Below are the code and all the weights of a small trained network. Each question names an input and a target symbol and asks about switching units off, where a switched-off unit gives its printed mean instead of its output.

import numpy as np


def w(rows, s, z=0):
    codes = np.array(rows[::2]) - 128.0
    scale = np.full(codes.shape[1], s)
    scale[-1] = z or s
    return codes * scale


def norm(h):
    return h / np.sqrt((h * h).mean(-1, keepdims=True) + 1e-5)


def f(y):
    return np.maximum(y, 0)


def softmax(a):
    e = np.exp(a - a.max(-1, keepdims=True))
    return e / e.sum(-1, keepdims=True)


def log_softmax(a):
    a = a - a.max(-1, keepdims=True)
    return a - np.log(np.exp(a).sum(-1, keepdims=True))


def net(x, mask):
    ids = ['αγεζημσφω'.index(c) for c in x.split()]
    T = len(ids)
    res = E[ids] + P[:T]
    u = 0
    for l in range(2):
        q, k, v = (norm(res) @ M[l].T for M in (Q, K, V))
        z = softmax(np.where(np.tri(T) > 0, q @ k.T / 4**0.5, -1e9)) @ v
        res = res + np.where(mask[u], z, O[l][:, -1]) @ O[l][:, :-1]
        u += 1
        y = f(norm(res) @ A[l][:, :-1].T + A[l][:, -1])
        res = res + np.where(mask[u : u + 12], y, B[l][:, -1]) @ B[l][:, :-1]
        u += 12
    return log_softmax(norm(res)[-1] @ U[:, :-1].T + U[:, -1])


Q, K, V, O, A, B = {}, {}, {}, {}, {}, {}
E = w([
[129,104,201],'α',
[20,122,132],'γ',
[159,106,113],'ε',
[139,185,109],'ζ',
[151,164,196],'η',
[127,171,240],'μ',
[120,118,131],'σ',
[114,155,249],'φ',
[204,98,224],'ω',
],0.015)
P = w([
[207,94,2],'0',
[67,173,119],'1',
[66,171,119],'2',
[66,173,120],'3',
[56,174,123],'4',
[51,183,127],'5',
],0.0042)
Q[0] = w([
[173,48,105],'0.h0',
[54,229,168],'0.h0',
[117,2,2],'0.h0',
[99,141,194],'0.h0',
],0.0088)
K[0] = w([
[232,139,173],'0.h0',
[2,45,124],'0.h0',
[219,131,234],'0.h0',
[94,93,24],'0.h0',
],0.0074)
V[0] = w([
[144,102,125],'0.h0',
[158,90,204],'0.h0',
[6,15,3],'0.h0',
[57,188,166],'0.h0',
],0.0059)
O[0] = w([
[208,83,131,82],'0.h0',
[107,158,254,38],'0.h0',
[102,32,112,95],'0.h0',
[134,65,124,252],'0.h0',
],0.0065,0.0023)
A[0] = w([
[138,155,8,73],'0.n0',
[116,107,204,133],'0.n1',
[153,196,209,117],'0.n2',
[57,95,98,70],'0.n3',
[131,95,137,3],'0.n4',
[78,177,45,74],'0.n5',
[53,30,78,164],'0.n6',
[71,80,113,171],'0.n7',
[111,59,41,47],'0.n8',
[219,96,134,65],'0.n9',
[156,101,191,80],'0.n10',
[212,166,82,160],'0.n11',
],0.012,0.0041)
B[0] = w([
[109,93,37,226],'0.n0',
[158,106,31,190],'0.n1',
[106,9,76,254],'0.n2',
[129,179,199,177],'0.n3',
[39,78,98,129],'0.n4',
[76,90,3,226],'0.n5',
[86,182,220,228],'0.n6',
[103,242,131,192],'0.n7',
[158,207,208,182],'0.n8',
[209,172,137,143],'0.n9',
[121,94,86,166],'0.n10',
[57,114,105,218],'0.n11',
],0.0063,0.0067)
Q[1] = w([
[45,56,168],'1.h0',
[169,24,88],'1.h0',
[112,6,145],'1.h0',
[42,174,77],'1.h0',
],0.013)
K[1] = w([
[172,157,125],'1.h0',
[190,89,144],'1.h0',
[250,144,103],'1.h0',
[100,201,129],'1.h0',
],0.016)
V[1] = w([
[172,85,138],'1.h0',
[176,250,72],'1.h0',
[79,71,25],'1.h0',
[86,101,175],'1.h0',
],0.011)
O[1] = w([
[185,131,118,92],'1.h0',
[116,210,171,170],'1.h0',
[118,156,58,252],'1.h0',
[90,11,120,100],'1.h0',
],0.012,0.004)
A[1] = w([
[188,143,107,51],'1.n0',
[86,156,97,121],'1.n1',
[144,152,106,121],'1.n2',
[186,82,142,85],'1.n3',
[158,193,157,35],'1.n4',
[125,76,69,137],'1.n5',
[180,165,157,1],'1.n6',
[103,161,141,59],'1.n7',
[98,168,110,55],'1.n8',
[128,6,198,208],'1.n9',
[103,149,46,113],'1.n10',
[87,70,165,47],'1.n11',
],0.015,0.003)
B[1] = w([
[139,189,133,143],'1.n0',
[146,124,1,220],'1.n1',
[97,121,139,159],'1.n2',
[157,70,104,164],'1.n3',
[95,163,198,150],'1.n4',
[87,168,176,209],'1.n5',
[65,93,172,142],'1.n6',
[192,98,140,161],'1.n7',
[138,63,75,189],'1.n8',
[139,159,119,198],'1.n9',
[115,158,89,255],'1.n10',
[85,156,125,153],'1.n11',
],0.0097,0.0081)
U = w([
[137,81,118,62],'α',
[46,78,156,115],'γ',
[186,210,125,68],'ε',
[127,154,53,130],'ζ',
[183,188,191,254],'η',
[136,49,153,174],'μ',
[154,104,123,105],'σ',
[116,37,134,57],'φ',
[247,126,136,240],'ω',
],0.012,0.0036)

Each question gives the input, a string of symbols that net reads in full, and the target symbol t.
The units are the heads (4 rows each of Q, K, V and O) and the neurons (one row each of A and B). Each row of codes is followed by its name. A weight is (code - 128) times the scale printed after its matrix; where a second scale follows, it is the last column's (O, A, B and U).
mask holds one flag per unit, layer by layer, with each layer's heads first. A switched-off unit (its flag False) gives its mean, the last column of its rows in O or B, instead of its output. The means were averaged over made-up inputs and are rounded, as every weight is.
A unit's drop is (log p(t) with every unit on - log p(t) with that unit switched off) / (log p(t) with every unit on - log p(t) with every unit switched off).
unit that matters most: the unit with the biggest drop
top k neurons: the k neurons with the biggest drops, biggest first
k most important neurons of layer l: the k neurons of layer l with the biggest drops, biggest first
drop when u is switched off: that unit's drop, to one decimal
input η σ ζ μ ζ ω, target ω: top 2 neurons : [0.n5 0.n0]
input η η σ η ζ ε, target η: top 3 neurons : [0.n5 0.n0 0.n2]
input ω μ η ω ε, target ω: top 3 neurons : [0.n2 0.n5 0.n0]
input σ ζ ζ η η ω, target ω: unit that matters most : 0.n9
input η ε γ γ φ, target η: 2 most important neurons of layer 0 : [0.n5 0.n0]
input γ ε ε, target γ: 3 most important neurons of layer 0 : [0.n2 0.n6 0.n8]
input μ φ ζ ζ φ φ, target μ: top 2 neurons : [0.n2 0.n5]
input γ η ε, target γ: top 2 neurons : [0.n11 0.n0]
input η η μ η, target η: top 3 neurons : [0.n5 0.n6 0.n0]
input ω μ η ω η η, target ω: top 4 neurons : [0.n7 0.n6 0.n2 0.n5]
input η α α ε, target η: top 2 neurons : [0.n5 0.n0]
input η η φ μ φ, target η: top 2 neurons : [0.n5 0.n6]
input ω γ σ ε γ φ, target ω: 3 most important neurons of layer 1 : [1.n9 1.n3 1.n10]
input ω ζ ζ μ, target ω: top 4 neurons : [0.n5 0.n2 0.n0 0.n9]
input γ γ γ α ζ η, target γ: top 2 neurons : [0.n6 1.n10]
input ω μ ζ φ φ φ, target ω: top 2 neurons : [0.n2 0.n5]
input γ ζ σ ε ζ σ, target η: top neuron : [0.n8]
input η α ζ η, target η: 3 most important neurons of layer 0 : [0.n5 0.n0 0.n2]
input ω ε μ, target ω: 3 most important neurons of layer 0 : [0.n5 0.n2 0.n9]
input ω ε η, target ω: most important neuron of layer 1 : [1.n9]
input ω ζ ζ ζ σ, target η: drop when 0.n6 is switched off : 0.1
input η ω γ ω ζ μ, target η: drop when 0.n5 is switched off : 2.3
input ω ζ ζ ε ε, target ω: drop when 0.n0 is switched off : 0.8
input γ ω σ σ η, target γ: drop when 0.h0 is switched off : 1.5
